Here is a tiny trained network, its code and every weight. The questions are about switching its units off for an input and a class, where a switched-off unit gives its printed mean instead of its output.

import numpy as np


def w(rows, s, z=0):
    codes = np.array(rows[::2]) - 128.0
    scale = np.full(codes.shape[1], s)
    scale[-1] = z or s
    return codes * scale


def f(y):
    return np.maximum(y, 0)


def log_softmax(a):
    a = a - a.max(-1, keepdims=True)
    return a - np.log(np.exp(a).sum(-1, keepdims=True))


def net(x, mask):
    res = np.array(x, float).reshape(1, 4) / 4 @ E
    y = f(res @ A[0][:, :-1].T + A[0][:, -1])
    res = res + np.where(mask, y, B[0][:, -1]) @ B[0][:, :-1]
    return log_softmax(res[-1] @ U[:, :-1].T + U[:, -1])


A, B = {}, {}
E = w([
[154,161,41,145,254,167],'x0',
[12,51,172,62,205,133],'x1',
[251,156,235,23,179,154],'x2',
[193,22,31,15,84,179],'x3',
],0.0073)
A[0] = w([
[136,60,91,43,98,162,84],'N0',
[70,78,86,163,86,120,99],'N1',
[40,106,150,67,186,114,147],'N2',
[103,208,200,211,153,148,169],'N3',
[176,141,150,95,155,144,61],'N4',
[175,45,62,92,88,135,56],'N5',
[89,107,184,92,42,101,146],'N6',
[143,162,84,152,254,179,255],'N7',
[203,120,199,117,163,153,24],'N8',
[207,201,83,175,79,107,141],'N9',
[74,116,77,160,83,128,84],'N10',
[128,115,83,178,103,113,118],'N11',
[130,77,218,138,55,82,161],'N12',
[121,170,63,116,213,161,132],'N13',
[127,155,84,144,197,189,92],'N14',
[101,90,69,170,143,97,95],'N15',
[82,211,192,157,146,108,159],'N16',
[204,184,104,152,91,99,104],'N17',
[169,155,202,64,128,140,49],'N18',
[206,131,202,58,173,159,95],'N19',
[59,208,165,136,165,110,46],'N20',
[85,111,74,147,120,107,175],'N21',
[100,175,201,165,165,74,194],'N22',
],0.0084,0.0011)
B[0] = w([
[92,149,51,138,97,159,234],'N0',
[101,195,150,171,194,110,215],'N1',
[78,65,162,44,133,18,226],'N2',
[88,128,63,102,110,175,241],'N3',
[138,167,144,177,136,103,188],'N4',
[86,167,61,135,112,159,230],'N5',
[164,104,154,213,69,142,230],'N6',
[184,56,157,157,52,128,240],'N7',
[123,204,99,141,167,82,212],'N8',
[90,28,131,3,105,54,227],'N9',
[133,179,158,143,185,70,205],'N10',
[119,160,171,140,210,84,181],'N11',
[198,86,141,187,72,129,238],'N12',
[194,83,157,187,49,115,208],'N13',
[206,99,150,192,95,132,193],'N14',
[143,173,150,140,140,96,192],'N15',
[128,111,46,113,97,165,228],'N16',
[80,74,132,55,154,41,207],'N17',
[126,195,107,198,155,89,221],'N18',
[113,179,95,161,171,83,255],'N19',
[58,112,82,133,108,141,207],'N20',
[123,182,167,157,191,115,196],'N21',
[65,117,95,109,95,174,230],'N22',
],0.0067,0.0072)
U = w([
[131,245,130,159,224,89,60],'0',
[108,42,131,2,165,53,130],'1',
[102,150,13,100,126,243,89],'2',
[197,67,165,198,104,156,149],'3',
[142,138,163,72,178,188,249],'4',
],0.0091,0.0018)

Each question gives the input, the list of numbers given to net, and the class t.
The units are the neurons (one row each of A and B). Each row of codes is followed by its name. A weight is (code - 128) times the scale printed after its matrix; where a second scale follows, it is the last column's (A, B and U).
mask holds one flag per neuron, in row order. A switched-off neuron (its flag False) gives its mean, the last column of its row in B, instead of its output. The means were averaged over made-up inputs and are rounded, as every weight is.
A unit's drop is (log p(t) with every unit on - log p(t) with that unit switched off) / (log p(t) with every unit on - log p(t) with every unit switched off).
The circuit of an input: a set's keep is (log p(t) with only the set's units on - log p(t) with every unit switched off) / (log p(t) with every unit on - log p(t) with every unit switched off). Starting from the 12 units with the biggest drops (on a tie, the unit counted first), units are removed one at a time, each time the one whose removal leaves the highest keep (on an exact tie, the one counted first), for as long as the keep stays at least 0.8.
units of the circuit, in order: the units of the circuit, biggest drop first
most important unit: the unit with the biggest drop
k most important neurons: the k neurons with the biggest drops, biggest first
drop of u: that unit's drop, to one decimal
input [2,-4,3,-5], class 2: units of the circuit, in order : N3; N16; N22
input [-7,4,1,0], class 3: most important unit : N6
input [7,6,3,6], class 3: 2 most important neurons : N13; N7
input [8,-1,7,3], class 3: 4 most important neurons : N7; N13; N14; N1
input [1,-8,8,6], class 0: 3 most important neurons : N19; N18; N8
input [6,3,-2,-5], class 3: units of the circuit, in order : N7; N13
input [-1,3,4,0], class 0: units of the circuit, in order : N9; N19
input [-6,1,2,6], class 2: units of the circuit, in order : N0; N5
input [4,-5,-1,-6], class 2: units of the circuit, in order : N3; N16
input [-6,5,-7,1], class 0: units of the circuit, in order : N1; N10
input [-1,4,-5,1], class 0: 2 most important neurons : N9; N1
input [-1,-6,0,-4], class 1: units of the circuit, in order : N9; N17
input [7,7,5,8], class 2: 3 most important neurons : N0; N5; N9
input [-2,-8,0,-5], class 1: 2 most important neurons : N9; N17
input [8,2,2,-7], class 3: units of the circuit, in order : N7
input [5,-4,-6,-8], class 2: 4 most important neurons : N3; N16; N22; N20
input [8,-3,-2,7], class 3: units of the circuit, in order : N13; N7
input [-1,-2,4,-5], class 2: units of the circuit, in order : N3; N16; N22
input [-3,6,-6,-2], class 0: 2 most important neurons : N1; N9
input [-4,-3,-1,6], class 2: 2 most important neurons : N5; N0
input [-7,6,8,-5], class 0: most important unit : N18
input [3,-4,3,4], class 1: 3 most important neurons : N9; N17; N6
input [1,-6,-5,4], class 1: drop of N19 : 0.1
input [-6,-6,-3,-3], class 1: drop of N6 : -0.1
